Below is a small trained network, with its code and all its weights. Each question gives an input and a class and asks what happens when units are switched off, that is, made to give their printed mean instead of their output.

import numpy as np


def w(rows, s, z=0):
    codes = np.array(rows[::2]) - 128.0
    scale = np.full(codes.shape[1], s)
    scale[-1] = z or s
    return codes * scale


def f(y):
    return np.maximum(y, 0)


def log_softmax(a):
    a = a - a.max(-1, keepdims=True)
    return a - np.log(np.exp(a).sum(-1, keepdims=True))


def net(x, mask):
    res = np.array(x, float).reshape(1, 2) / 4 @ E
    y = f(res @ A[0][:, :-1].T + A[0][:, -1])
    res = res + np.where(mask, y, B[0][:, -1]) @ B[0][:, :-1]
    return log_softmax(res[-1] @ U[:, :-1].T + U[:, -1])


A, B = {}, {}
E = w([
[189,198,79,47,53,154,242,40,225,160,198,166],'x0',
[142,252,46,129,191,112,109,80,110,253,16,35],'x1',
],0.0058)
A[0] = w([
[195,203,87,42,11,212,210,30,218,150,200,173,64],'neuron 1',
[61,112,188,212,196,100,75,193,58,98,100,110,101],'neuron 2',
[129,168,87,135,134,98,124,114,114,164,98,90,223],'neuron 3',
[202,168,90,54,78,168,235,40,209,141,160,150,102],'neuron 4',
[54,78,174,216,186,98,61,189,71,96,100,93,148],'neuron 5',
[105,23,219,120,49,153,143,189,144,4,210,218,54],'neuron 6',
[134,37,216,139,76,150,154,168,146,15,203,195,115],'neuron 7',
[106,75,147,176,175,92,79,181,67,138,89,99,77],'neuron 8',
[80,88,154,193,184,94,79,178,61,91,96,90,102],'neuron 9',
[163,252,57,133,226,70,118,71,100,255,30,6,83],'neuron 10',
[83,90,166,204,200,98,93,173,53,94,82,108,74],'neuron 11',
[129,102,127,105,112,153,148,115,109,122,148,133,255],'neuron 12',
],0.005,0.0084)
B[0] = w([
[203,195,109,53,51,50,31,153,152,141,152,45,218],'neuron 1',
[172,183,141,74,106,67,94,145,152,134,182,71,203],'neuron 2',
[145,115,243,192,192,119,214,127,80,140,121,229,230],'neuron 3',
[217,191,147,44,70,63,52,201,171,156,207,87,213],'neuron 4',
[195,170,149,93,88,77,125,155,132,142,141,147,233],'neuron 5',
[59,81,8,175,19,199,170,24,61,244,100,16,213],'neuron 6',
[92,73,78,191,91,186,184,76,53,200,108,111,223],'neuron 7',
[160,175,91,66,11,79,51,141,192,153,179,47,173],'neuron 8',
[177,191,126,87,78,83,67,160,150,153,197,107,195],'neuron 9',
[65,39,15,183,45,218,177,22,36,224,99,42,242],'neuron 10',
[195,168,102,62,28,80,56,152,173,152,165,34,185],'neuron 11',
[199,147,254,174,239,84,184,165,73,126,126,245,254],'neuron 12',
],0.0063,0.0084)
U = w([
[171,174,133,42,106,74,56,164,160,134,152,98,105],'0',
[94,81,72,189,107,195,163,61,84,160,114,93,106],'1',
[151,132,240,178,223,108,173,164,119,115,123,251,253],'2',
[87,122,116,127,161,150,110,138,172,99,118,126,73],'3',
[91,116,95,103,154,163,103,144,189,81,102,120,76],'4',
],0.012,0.0049)

Each question gives the input, the list of numbers given to net, and the class t.
The units are the neurons (one row each of A and B). Each row of codes is followed by its name. A weight is (code - 128) times the scale printed after its matrix; where a second scale follows, it is the last column's (A, B and U).
mask holds one flag per neuron, in row order. A switched-off neuron (its flag False) gives its mean, the last column of its row in B, instead of its output. The means were averaged over made-up inputs and are rounded, as every weight is.
A unit's drop is (log p(t) with every unit on - log p(t) with that unit switched off) / (log p(t) with every unit on - log p(t) with every unit switched off).
The circuit of an input: a set's keep is (log p(t) with only the set's units on - log p(t) with every unit switched off) / (log p(t) with every unit on - log p(t) with every unit switched off). Starting from all 12 units, units are removed one at a time, each time the one whose removal leaves the highest keep (on an exact tie, the one counted first), for as long as the keep stays at least 0.8.
circuit, biggest first: the units of the circuit, biggest drop first
k most important neurons: the k neurons with the biggest drops, biggest first
drop of u: that unit's drop, to one decimal
input [-2,4], class 1: 3 most important neurons : (neuron 10; neuron 12; neuron 4)
input [3,-3], class 2: circuit, biggest first : (neuron 10; neuron 11; neuron 8)
input [1,-6], class 1: circuit, biggest first : (neuron 6)
input [-3,-2], class 2: circuit, biggest first : (neuron 1; neuron 10)
input [-6,-7], class 1: 3 most important neurons : (neuron 6; neuron 7; neuron 4)
input [-2,3], class 2: 2 most important neurons : (neuron 6; neuron 7)
input [-3,-1], class 2: 2 most important neurons : (neuron 1; neuron 4)
input [4,-6], class 1: 2 most important neurons : (neuron 6; neuron 7)
input [3,4], class 1: 2 most important neurons : (neuron 10; neuron 5)
input [-3,3], class 2: 2 most important neurons : (neuron 6; neuron 1)
input [-3,0], class 2: 2 most important neurons : (neuron 1; neuron 4)
input [-3,-7], class 1: drop of neuron 6 : 0.4
input [-1,-6], class 1: drop of neuron 6 : 0.4
input [-3,-4], class 1: drop of neuron 7 : 0.6
input [4,8], class 1: circuit, biggest first : (neuron 10)
